Below is a small trained network, with its code and all its weights. Each question gives an input and a target symbol and asks what happens when units are switched off, that is, made to give their printed mean instead of their output.

import numpy as np


def w(rows, s, z=0):
    codes = np.array(rows[::2]) - 128.0
    scale = np.full(codes.shape[1], s)
    scale[-1] = z or s
    return codes * scale


def norm(h):
    return h / np.sqrt((h * h).mean(-1, keepdims=True) + 1e-5)


def softmax(a):
    e = np.exp(a - a.max(-1, keepdims=True))
    return e / e.sum(-1, keepdims=True)


def log_softmax(a):
    a = a - a.max(-1, keepdims=True)
    return a - np.log(np.exp(a).sum(-1, keepdims=True))


def net(x, mask):
    ids = ['γεημψω'.index(c) for c in x.split()]
    T = len(ids)
    res = E[ids] + P[:T]
    u = 0
    for l in range(3):
        r = norm(res)
        for j in range(2):
            rows = slice(2 * j, 2 * j + 2)
            q, k, v = (r @ M[l][rows].T for M in (Q, K, V))
            z = softmax(np.where(np.tri(T) > 0, q @ k.T / 2**0.5, -1e9)) @ v
            o = O[l][rows]
            res = res + np.where(mask[u + j], z, o[:, -1]) @ o[:, :-1]
        u += 2
    return log_softmax(norm(res)[-1] @ U[:, :-1].T + U[:, -1])


Q, K, V, O = {}, {}, {}, {}
E = w([
[164,75,147,161,108,151],'γ',
[170,78,147,189,177,119],'ε',
[131,125,132,209,134,102],'η',
[173,92,200,155,206,111],'μ',
[65,58,156,122,36,248],'ψ',
[133,237,59,149,103,198],'ω',
],0.013)
P = w([
[138,114,159,184,124,115],'0',
[202,36,130,139,156,92],'1',
[205,154,250,199,79,21],'2',
[167,160,97,124,211,188],'3',
[156,66,135,88,161,78],'4',
[193,190,195,104,48,75],'5',
],0.015)
Q[0] = w([
[142,103,2,39,165,51],'0.h1',
[47,168,84,106,157,218],'0.h1',
[189,164,178,137,114,159],'0.h2',
[116,19,75,63,240,135],'0.h2',
],0.0093)
K[0] = w([
[155,163,66,83,208,137],'0.h1',
[152,138,119,156,127,185],'0.h1',
[129,138,162,57,146,129],'0.h2',
[162,65,156,252,131,119],'0.h2',
],0.012)
V[0] = w([
[152,222,136,85,57,141],'0.h1',
[224,193,8,163,74,144],'0.h1',
[209,103,64,148,72,68],'0.h2',
[140,188,33,94,105,253],'0.h2',
],0.0059)
O[0] = w([
[245,61,162,114,92,54,57],'0.h1',
[254,208,162,16,102,102,104],'0.h1',
[56,153,86,81,148,25,179],'0.h2',
[20,85,195,242,211,95,1],'0.h2',
],0.007,0.0065)
Q[1] = w([
[187,182,82,147,224,145],'1.h1',
[136,204,145,110,210,149],'1.h1',
[64,110,29,69,162,20],'1.h2',
[87,158,107,143,171,253],'1.h2',
],0.014)
K[1] = w([
[157,92,71,102,200,50],'1.h1',
[151,58,140,96,174,93],'1.h1',
[128,68,86,126,163,56],'1.h2',
[145,119,97,250,110,146],'1.h2',
],0.018)
V[1] = w([
[121,112,100,82,121,122],'1.h1',
[107,194,109,182,95,185],'1.h1',
[119,75,250,82,204,159],'1.h2',
[165,197,107,177,200,98],'1.h2',
],0.011)
O[1] = w([
[15,164,146,174,93,83,85],'1.h1',
[95,165,90,23,200,201,35],'1.h1',
[237,164,150,23,236,210,41],'1.h2',
[23,161,135,16,2,98,254],'1.h2',
],0.0071,0.0034)
Q[2] = w([
[86,127,228,126,148,161],'2.h1',
[85,127,83,171,95,98],'2.h1',
[127,5,65,98,149,112],'2.h2',
[71,71,231,131,137,113],'2.h2',
],0.013)
K[2] = w([
[197,134,150,143,37,103],'2.h1',
[76,153,100,156,88,171],'2.h1',
[72,93,9,95,180,118],'2.h2',
[129,232,88,130,123,66],'2.h2',
],0.014)
V[2] = w([
[141,108,246,105,155,83],'2.h1',
[89,72,102,73,156,112],'2.h1',
[186,77,190,121,80,97],'2.h2',
[185,175,65,106,150,67],'2.h2',
],0.011)
O[2] = w([
[133,148,185,197,73,147,134],'2.h1',
[72,159,196,79,167,199,103],'2.h1',
[99,105,103,42,159,100,254],'2.h2',
[96,168,12,160,137,213,169],'2.h2',
],0.011,0.0054)
U = w([
[187,185,69,45,215,211,170],'γ',
[175,74,42,144,197,65,49],'ε',
[1,153,168,233,68,92,244],'η',
[217,141,189,236,153,159,206],'μ',
[21,76,167,16,154,179,137],'ψ',
[203,236,165,25,41,93,4],'ω',
],0.011,0.0041)

Each question gives the input, a string of symbols that net reads in full, and the target symbol t.
The units are the heads (2 rows each of Q, K, V and O). Each row of codes is followed by its name. A weight is (code - 128) times the scale printed after its matrix; where a second scale follows, it is the last column's (O and U).
mask holds one flag per head, layer by layer. A switched-off head (its flag False) gives its mean, the last column of its rows in O, instead of its output. The means were averaged over made-up inputs and are rounded, as every weight is.
A unit's drop is (log p(t) with every unit on - log p(t) with that unit switched off) / (log p(t) with every unit on - log p(t) with every unit switched off).
The circuit of an input: a set's keep is (log p(t) with only the set's units on - log p(t) with every unit switched off) / (log p(t) with every unit on - log p(t) with every unit switched off). Starting from all 6 units, units are removed one at a time, each time the one whose removal leaves the highest keep (on an exact tie, the one counted first), for as long as the keep stays at least 0.8.
units of the circuit, in order: the units of the circuit, biggest drop first
most important unit: the unit with the biggest drop
which heads matter: for each layer, one digit per head in row order, 1 if its drop is at least 0.15 and else 0, layers parted by /
input ψ μ ω μ η, target η: most important unit : 0.h1
input γ γ ε, target ε: which heads matter : 01 / 01 / 01
input ω ψ γ γ, target ω: which heads matter : 11 / 00 / 01
input η ε γ γ η η, target γ: units of the circuit, in order : (1.h1, 2.h1)
input γ γ μ η, target ε: which heads matter : 00 / 01 / 10
input ω μ μ μ ψ ψ, target μ: units of the circuit, in order : (1.h2, 0.h2)
input μ ψ ψ γ ψ γ, target μ: which heads matter : 00 / 01 / 00
input ε η μ μ, target ψ: units of the circuit, in order : (0.h2, 1.h2, 0.h1)
input γ ε ω ω, target ε: units of the circuit, in order : (1.h2, 2.h1, 0.h2)
input η μ ε γ, target η: which heads matter : 00 / 01 / 00
input η ω μ, target η: units of the circuit, in order : (0.h1, 1.h2)
input μ ω γ η ω ε, target η: which heads matter : 01 / 00 / 00
input η ω γ ω, target η: which heads matter : 01 / 01 / 00
input μ ω μ μ ω, target ω: which heads matter : 10 / 00 / 00
input γ μ γ μ η ψ, target μ: units of the circuit, in order : (1.h2)
input ω ε μ μ, target ω: units of the circuit, in order : (1.h1, 1.h2, 0.h2)
input γ μ μ η η γ, target γ: which heads matter : 11 / 11 / 01
input μ μ ε η μ, target μ: which heads matter : 10 / 11 / 10
input γ ω μ ψ, target ε: units of the circuit, in order : (1.h2, 2.h1, 2.h2)
input ε ω μ ω, target ψ: units of the circuit, in order : (1.h2, 0.h2, 2.h2)
input μ ψ ε μ η, target η: most important unit : 1.h2
input ω ω γ, target η: which heads matter : 11 / 01 / 00
